Below is a small trained network, with its code and all its weights. Each question gives an input and a class and asks what happens when units are switched off, that is, made to give their printed mean instead of their output.

import numpy as np


def w(rows, s, z=0):
    codes = np.array(rows[::2]) - 128.0
    scale = np.full(codes.shape[1], s)
    scale[-1] = z or s
    return codes * scale


def f(y):
    return np.maximum(y, 0)


def log_softmax(a):
    a = a - a.max(-1, keepdims=True)
    return a - np.log(np.exp(a).sum(-1, keepdims=True))


def net(x, mask):
    res = np.array(x, float).reshape(1, 5) / 4 @ E
    y = f(res @ A[0][:, :-1].T + A[0][:, -1])
    res = res + np.where(mask, y, B[0][:, -1]) @ B[0][:, :-1]
    return log_softmax(res[-1] @ U[:, :-1].T + U[:, -1])


A, B = {}, {}
E = w([
[86,54,236,181],'x0',
[254,101,167,124],'x1',
[128,125,124,129],'x2',
[128,129,127,128],'x3',
[141,197,128,236],'x4',
],0.0081)
A[0] = w([
[20,156,131,115,146],'n0',
[184,121,151,129,233],'n1',
[207,61,125,128,74],'n2',
[112,80,114,45,103],'n3',
[39,115,99,92,98],'n4',
[132,36,242,202,138],'n5',
[37,127,111,120,93],'n6',
[114,82,159,164,245],'n7',
[33,84,233,176,97],'n8',
[157,209,46,69,50],'n9',
[116,64,115,38,67],'n10',
[210,131,199,122,71],'n11',
[180,174,127,218,124],'n12',
[125,64,93,64,92],'n13',
[127,175,73,79,127],'n14',
[179,204,69,141,144],'n15',
[192,114,157,84,182],'n16',
[215,119,147,137,66],'n17',
[123,142,132,34,140],'n18',
[122,75,125,53,97],'n19',
[43,151,111,126,65],'n20',
[179,139,94,97,138],'n21',
[145,178,99,114,199],'n22',
[111,201,128,208,86],'n23',
[2,163,96,153,85],'n24',
[126,181,112,190,84],'n25',
[142,163,117,107,255],'n26',
[190,203,46,56,47],'n27',
[130,192,135,175,85],'n28',
[101,108,198,171,83],'n29',
[132,171,117,193,79],'n30',
[78,103,141,13,70],'n31',
[141,198,102,193,90],'n32',
],0.0078,0.0065)
B[0] = w([
[208,141,60,138,207],'n0',
[118,128,56,152,237],'n1',
[203,189,82,148,163],'n2',
[148,55,179,224,184],'n3',
[215,153,103,164,181],'n4',
[120,117,136,29,253],'n5',
[228,176,77,129,175],'n6',
[65,77,76,65,252],'n7',
[140,138,144,32,232],'n8',
[174,109,209,35,192],'n9',
[150,89,186,201,178],'n10',
[223,198,70,115,169],'n11',
[125,35,168,155,196],'n12',
[143,93,173,183,172],'n13',
[115,95,159,62,187],'n14',
[100,95,144,74,211],'n15',
[140,159,50,179,213],'n16',
[210,160,77,154,161],'n17',
[97,40,164,184,188],'n18',
[148,106,183,223,178],'n19',
[255,206,87,129,160],'n20',
[90,113,141,91,184],'n21',
[78,68,122,82,210],'n22',
[154,52,167,156,174],'n23',
[241,136,94,108,195],'n24',
[168,37,203,156,159],'n25',
[47,65,84,129,250],'n26',
[149,124,180,47,203],'n27',
[164,48,188,169,155],'n28',
[158,88,145,71,172],'n29',
[167,26,189,193,155],'n30',
[172,62,194,203,186],'n31',
[143,62,179,159,172],'n32',
],0.0069,0.0067)
U = w([
[145,100,208,190,96],'0',
[197,149,84,135,88],'1',
[102,109,110,126,188],'2',
[118,121,174,63,63],'3',
[102,115,111,139,191],'4',
[45,157,108,152,142],'5',
[74,254,217,220,7],'6',
[78,246,206,209,13],'7',
],0.018,0.017)

Each question gives the input, the list of numbers given to net, and the class t.
The units are the neurons (one row each of A and B). Each row of codes is followed by its name. A weight is (code - 128) times the scale printed after its matrix; where a second scale follows, it is the last column's (A, B and U).
mask holds one flag per neuron, in row order. A switched-off neuron (its flag False) gives its mean, the last column of its row in B, instead of its output. The means were averaged over made-up inputs and are rounded, as every weight is.
A unit's drop is (log p(t) with every unit on - log p(t) with that unit switched off) / (log p(t) with every unit on - log p(t) with every unit switched off).
The circuit of an input: a set's keep is (log p(t) with only the set's units on - log p(t) with every unit switched off) / (log p(t) with every unit on - log p(t) with every unit switched off). Starting from the 12 units with the biggest drops (on a tie, the unit counted first), units are removed one at a time, each time the one whose removal leaves the highest keep (on an exact tie, the one counted first), for as long as the keep stays at least 0.8.
circuit, biggest first: the units of the circuit, biggest drop first
unit that matters most: the unit with the biggest drop
top k neurons: the k neurons with the biggest drops, biggest first
drop of u: that unit's drop, to one decimal
input [6,-7,-3,0,-8], class 0: circuit, biggest first : n31, n3
input [7,5,-4,-6,-2], class 3: top 2 neurons : n5, n8
input [4,2,-2,1,2], class 3: circuit, biggest first : n5, n3
input [-7,1,-5,-7,2], class 3: circuit, biggest first : n9, n27, n15
input [-7,6,-6,7,-1], class 3: circuit, biggest first : n27, n9
input [-5,-6,6,6,5], class 1: top 3 neurons : n24, n20, n0
input [8,-5,7,-3,4], class 3: circuit, biggest first : n8, n5
input [-8,-7,4,7,-2], class 3: circuit, biggest first : n9
input [4,0,-3,-3,0], class 3: circuit, biggest first : n5, n8
input [-7,-1,-5,3,1], class 3: top 2 neurons : n9, n27
input [-7,-8,7,1,6], class 1: top 4 neurons : n24, n20, n0, n6
input [5,2,6,-2,0], class 2: top 2 neurons : n9, n27
input [1,7,-6,-6,4], class 1: top 2 neurons : n11, n17
input [5,6,4,-1,3], class 1: unit that matters most : n11
input [-6,-7,3,-5,2], class 1: top 3 neurons : n24, n20, n0
input [-6,-6,6,3,-5], class 1: drop of n0 : 0.5
input [-4,5,5,2,-5], class 0: drop of n28 : -0.1
input [8,-1,6,0,-5], class 3: drop of n8 : 0.5
